[  1   3  -2  20  -4  14  -3  13  -1 -18  -3  -1  -3 -19   3  16   5  -6
   4  -5  -2 -36   5   0 -25   1  19  23   3   1   2   2   2  -5 -18  13
  -3 -10   7   3  -6  -2  -4] : (2)/(17)
[ -1   1   3  28   3  17  -5 -25   8 -28   2 -16  -2 -16  13  13   8  -9
 -10  -2   5 -12  11   6 -26  -7  -1  48  10   7  19  -6  -2  -5  -5  -8
  13   9  -8  -4   1   0  -2] : (9)/(17)
[-12   2   2   4  -1  11  -6 -35   7 -26   3  -3  -4 -15  11   6   3  -5
  -6  -8   8 -11   3  -4 -12  -2  -2  31   6   6  22  -3  -8  -3  -2  -6
   4   4   0   0  -3  -7  -3] : (9)/(18)
[  8  -3  -5  26   4  12 -10 -32  13 -39   3  -4 -13 -12  23  14   1  -6
  -9  -7   5 -12   0   9 -27   0  -5  32   5   9  28  -1   1  -5  -8  35
  26   0 -16   6   4  -5  -8] : (9)/(18)
[  4  -3   1  27   1   9 -12 -46   8 -26   1  -1   1  -9  14  16   8  -6
 -10 -20  -3 -13  -4   8 -26  -1  -1  46  11   3  44  -3   1  -8  -9   0
  20   8  -3  -2  -1  -7  -4] : (9)/(17)
[ -4   2  -5  10   1  10   2 -46   6 -14   1  -4   6 -14   9   7   2  -4
  -9  -9  -6  -8   3   8  -9  -2   1  23   2   2  21  -2  -3   1 -11  -4
   7   4   4  -1   2  -2  -4] : (2)/(18)
[  3   1  -2   4   2  10 -10 -54  -1 -17   5  -5   0   4  15  -5   9  -8
 -10   2   2  -2   5   1  -8  -7  -4  51  16   5  14  -2  -6   4  -8   5
  12  12  -7  -1   4  -7  -9] : (9)/(17)
[ -3  -7   5   8  -3   7 -10 -31  15  -3   0  -4   2  -6   5   6   3  -9
  -9 -24   7 -15   5   4   3  -2   2  42   5   0  24   3 -11 -10  -8  -7
   3   6   0  -3   6  -4  -3] : (2)/(17)
[ -4  -1   6  24  -8   2  -7 -41   9  -2   0  -8   1 -12  -6  10   4  -8
  -8  -5   7  -1   3   8  -5   0  -2  21   3   1  14  -2  -3  -5  -6 -13
 -13  -3   2  -2  -2  -2   1] : (2)/(17)
[  3  -8  -1  26  -3   3  -8 -51  23 -21  -1  -8  -2 -12   3  10  -2  -4
 -13  -7   4  -9   3   4 -16  11   7  21  11  11  21   2   2  -2  -3  -4
  -6   5  -5   0  -6  -3  15] : (9)/(17)
[  3   0   2  21   1   8   5  26   1  -4   0   2   7  -1  10   6   8  -5
  -5  -3   4  -4  -4   1 -15  -4   1  19  -5  -7   1   0   0  -8  -1  14
  -5   2   9  -1  11  -7   3] : (2)/(17)
[  1  -2   2  15 -13  21   1 -13   8  -9   1  -6   3  -8   2  10  -1 -18
  -3 -12   2   1   4  16  -7   1  -4  23   3   0   9  -4  -7  -4   3  -2
  -4  -5   2  -1   1   1   0] : (2)/(17)
[  2   0  -6  24   4   6  -8   4 -11  -5  -1  -1   4  -3  12  -5   7  -5
   6   2   0  -6   3   5 -16  -2   0  11   0   2   1  -1   7  -1  -7  13
   4  -3  11   0   2  -4  -1] : (2)/(17)
[  3   4   4  26   2  12  -8 -13  -1 -11  -1   0  -7  -8  11   4   6  -4
  -6  -7   2 -11   5   2 -15  -4  -4  37   5  -3  22   2   2 -11  -3  -3
   1   5   0 -12  -3  -5  -9] : (2)/(17)
[  2   4   5   6  -2   8   1 -34   7 -12   2   4   2   0   6   1   5  -4
  -6  -5   8  -6   4  -2  -7  -5   5  18   3  -1  28  -2  -2  -2   2  -3
  -8   0  -3   6   1  -5  -3] : (2)/(17)
[  0   1  -6  15   0  -4  -4 -11  -7  -5   3  -4 -14  -2   6   1  10   2
   3  -6   1  -4   0   1 -10  -2  -3  31   7  -2  26  -7   1  -4   3  18
 -13   1   4  -5  -1   4  -6] : (13)/(17)
[ -2   5   1  15   1   9   0  -8  13  -3  -3  -3   0  -1  -3   4   5 -12
   6  -2   5   2   6   4  -1  -1   6  66   2  -4   9  -8  -8  -2 -14  -2
  -2   3  12   0 -18   2  -4] : (2)/(17)
